Below is a small trained network, with its code and all its weights. Each question gives an input and a class and asks what happens when units are switched off, that is, made to give their printed mean instead of their output.

import numpy as np


def w(rows, s, z=0):
    codes = np.array(rows[::2]) - 128.0
    scale = np.full(codes.shape[1], s)
    scale[-1] = z or s
    return codes * scale


def norm(h):
    return h / np.sqrt((h * h).mean(-1, keepdims=True) + 1e-5)


def f(y):
    return np.maximum(y, 0)


def log_softmax(a):
    a = a - a.max(-1, keepdims=True)
    return a - np.log(np.exp(a).sum(-1, keepdims=True))


def net(x, mask):
    res = np.array(x, float).reshape(1, 4) / 4 @ E
    u = 0
    for l in range(4):
        y = f(norm(res) @ A[l][:, :-1].T + A[l][:, -1])
        res = res + np.where(mask[u : u + 7], y, B[l][:, -1]) @ B[l][:, :-1]
        u += 7
    return log_softmax(norm(res)[-1] @ U[:, :-1].T + U[:, -1])


A, B = {}, {}
E = w([
[158,89,241,217,140,18,136,171,68,144],'x0',
[99,162,96,107,136,53,51,54,76,112],'x1',
[163,49,185,72,237,179,23,95,173,215],'x2',
[60,170,161,1,221,44,237,121,161,171],'x3',
],0.0067)
A[0] = w([
[109,184,83,79,96,213,145,63,193,98,49],'L0N0',
[123,151,108,171,73,72,170,79,104,31,88],'L0N1',
[131,34,163,131,141,35,235,105,73,187,141],'L0N2',
[162,149,46,221,61,86,110,138,185,123,118],'L0N3',
[199,106,216,112,71,196,8,134,120,68,66],'L0N4',
[193,200,87,88,118,13,33,2,106,107,2],'L0N5',
[131,108,161,132,166,84,102,60,201,137,183],'L0N6',
],0.0053,0.0058)
B[0] = w([
[232,135,3,162,191,108,154,91,107,55,200],'L0N0',
[133,136,137,104,96,144,111,65,106,231,227],'L0N1',
[193,144,56,111,140,89,149,60,190,51,255],'L0N2',
[84,157,163,13,108,97,86,171,153,123,225],'L0N3',
[73,222,162,110,166,96,95,131,188,108,205],'L0N4',
[31,8,193,61,100,167,181,49,12,42,183],'L0N5',
[139,179,136,70,149,130,133,113,85,145,217],'L0N6',
],0.0067,0.0046)
A[1] = w([
[205,55,119,151,109,172,226,232,177,124,9],'L1N0',
[165,155,217,151,108,59,103,193,136,174,72],'L1N1',
[94,199,109,117,109,87,148,159,92,119,98],'L1N2',
[156,77,190,143,160,228,203,205,255,134,40],'L1N3',
[156,174,98,194,106,125,164,89,99,171,53],'L1N4',
[133,44,192,235,150,3,134,100,51,146,2],'L1N5',
[115,248,87,101,209,186,142,170,143,124,82],'L1N6',
],0.0064,0.0034)
B[1] = w([
[71,98,205,117,151,179,125,54,30,68,201],'L1N0',
[215,156,49,87,123,124,136,36,143,74,223],'L1N1',
[108,102,148,114,135,74,137,157,112,217,232],'L1N2',
[44,69,117,110,130,116,135,112,2,104,237],'L1N3',
[139,184,132,100,94,110,111,116,95,135,163],'L1N4',
[191,67,14,58,176,178,143,189,104,34,252],'L1N5',
[179,179,133,117,148,76,137,65,126,92,254],'L1N6',
],0.0072,0.0035)
A[2] = w([
[145,52,121,131,159,164,42,70,169,178,27],'L2N0',
[77,133,187,126,166,71,157,150,148,169,21],'L2N1',
[156,111,125,171,77,133,44,105,136,90,52],'L2N2',
[122,169,111,195,62,160,216,156,102,123,102],'L2N3',
[123,174,120,65,140,55,114,79,105,117,250],'L2N4',
[199,112,187,123,211,181,98,130,148,236,62],'L2N5',
[147,123,114,239,60,178,2,177,104,111,102],'L2N6',
],0.0081,0.0023)
B[2] = w([
[89,100,72,102,101,67,98,183,80,195,157],'L2N0',
[105,109,57,103,199,182,142,128,175,106,141],'L2N1',
[125,140,159,93,202,135,200,120,144,147,165],'L2N2',
[81,121,130,117,90,86,7,142,92,181,154],'L2N3',
[112,107,181,188,123,193,115,179,194,156,251],'L2N4',
[111,181,103,176,19,83,107,209,63,176,153],'L2N5',
[53,184,188,82,217,113,247,184,254,84,173],'L2N6',
],0.0087,0.012)
A[3] = w([
[153,122,150,247,133,179,115,105,139,138,206],'L3N0',
[220,98,165,155,137,83,126,150,103,102,55],'L3N1',
[124,82,143,122,123,176,116,143,125,144,163],'L3N2',
[104,146,113,164,54,104,148,149,122,134,4],'L3N3',
[60,125,142,140,139,137,101,116,72,70,112],'L3N4',
[146,119,38,100,125,151,113,99,143,134,40],'L3N5',
[160,118,139,143,150,133,100,137,91,150,64],'L3N6',
],0.014,0.0025)
B[3] = w([
[192,137,204,204,3,79,115,3,168,134,145],'L3N0',
[160,164,18,165,147,251,105,119,103,56,223],'L3N1',
[182,189,172,218,3,95,173,87,111,93,197],'L3N2',
[142,114,96,128,153,83,51,195,69,198,215],'L3N3',
[132,38,175,93,173,124,150,30,113,171,253],'L3N4',
[206,90,90,219,149,151,112,172,74,29,212],'L3N5',
[101,176,112,138,96,73,106,173,66,143,157],'L3N6',
],0.0077,0.0053)
U = w([
[106,159,151,97,191,129,170,171,253,132,180],'0',
[199,132,39,160,155,181,108,136,98,50,216],'1',
[103,138,111,134,80,83,68,193,53,213,168],'2',
[77,46,170,93,141,152,137,56,40,103,89],'3',
[171,123,165,182,46,130,116,67,173,124,2],'4',
],0.014,0.0026)

Each question gives the input, the list of numbers given to net, and the class t.
The units are the neurons (one row each of A and B). Each row of codes is followed by its name. A weight is (code - 128) times the scale printed after its matrix; where a second scale follows, it is the last column's (A, B and U).
mask holds one flag per neuron, layer by layer. A switched-off neuron (its flag False) gives its mean, the last column of its row in B, instead of its output. The means were averaged over made-up inputs and are rounded, as every weight is.
A unit's drop is (log p(t) with every unit on - log p(t) with that unit switched off) / (log p(t) with every unit on - log p(t) with every unit switched off).
The circuit of an input: a set's keep is (log p(t) with only the set's units on - log p(t) with every unit switched off) / (log p(t) with every unit on - log p(t) with every unit switched off). Starting from the 12 units with the biggest drops (on a tie, the unit counted first), units are removed one at a time, each time the one whose removal leaves the highest keep (on an exact tie, the one counted first), for as long as the keep stays at least 0.8.
circuit, biggest first: the units of the circuit, biggest drop first
most important unit: the unit with the biggest drop
top k neurons: the k neurons with the biggest drops, biggest first
k most important neurons of layer l: the k neurons of layer l with the biggest drops, biggest first
input [8,-7,5,-6], class 1: circuit, biggest first -> [L3N1]
input [4,-1,3,0], class 1: top 2 neurons -> [L3N1 L0N3]
input [-1,-5,-4,-2], class 3: circuit, biggest first -> [L1N0 L3N4]
input [2,-6,-4,-5], class 3: circuit, biggest first -> [L1N0 L3N4]
input [-3,0,7,6], class 2: circuit, biggest first -> [L2N5 L2N6]
input [-3,6,-8,7], class 2: circuit, biggest first -> [L2N6 L3N3 L2N2]
input [-3,-7,-2,5], class 3: 2 most important neurons of layer 1 -> [L1N3 L1N0]
input [5,2,5,0], class 1: 2 most important neurons of layer 0 -> [L0N1 L0N3]
input [-5,3,1,3], class 1: top 3 neurons -> [L0N0 L2N6 L3N5]
input [-4,4,-8,-7], class 2: circuit, biggest first -> [L2N3 L3N3]
input [-2,-6,6,-2], class 2: top 4 neurons -> [L2N5 L2N0 L0N4 L0N5]
input [8,-2,7,7], class 1: top 3 neurons -> [L2N6 L3N1 L0N3]
input [8,2,3,-6], class 1: top 2 neurons -> [L1N5 L1N1]
input [-3,2,-1,-3], class 4: most important unit -> L2N4
input [-7,-3,6,4], class 1: circuit, biggest first -> [L3N5 L2N6]
input [-2,3,1,-3], class 4: circuit, biggest first -> [L2N4 L1N5 L3N0]
input [-7,0,1,6], class 1: top 3 neurons -> [L0N0 L2N6 L3N5]
input [1,-6,3,-6], class 0: top 3 neurons -> [L2N6 L0N4 L0N5]
input [1,3,-8,5], class 2: top 2 neurons -> [L2N6 L3N3]
input [5,-1,7,2], class 2: circuit, biggest first -> [L2N5]
input [-4,0,7,-6], class 2: top 2 neurons -> [L2N0 L2N5]
input [-1,5,-3,0], class 3: top 2 neurons -> [L0N5 L3N4]
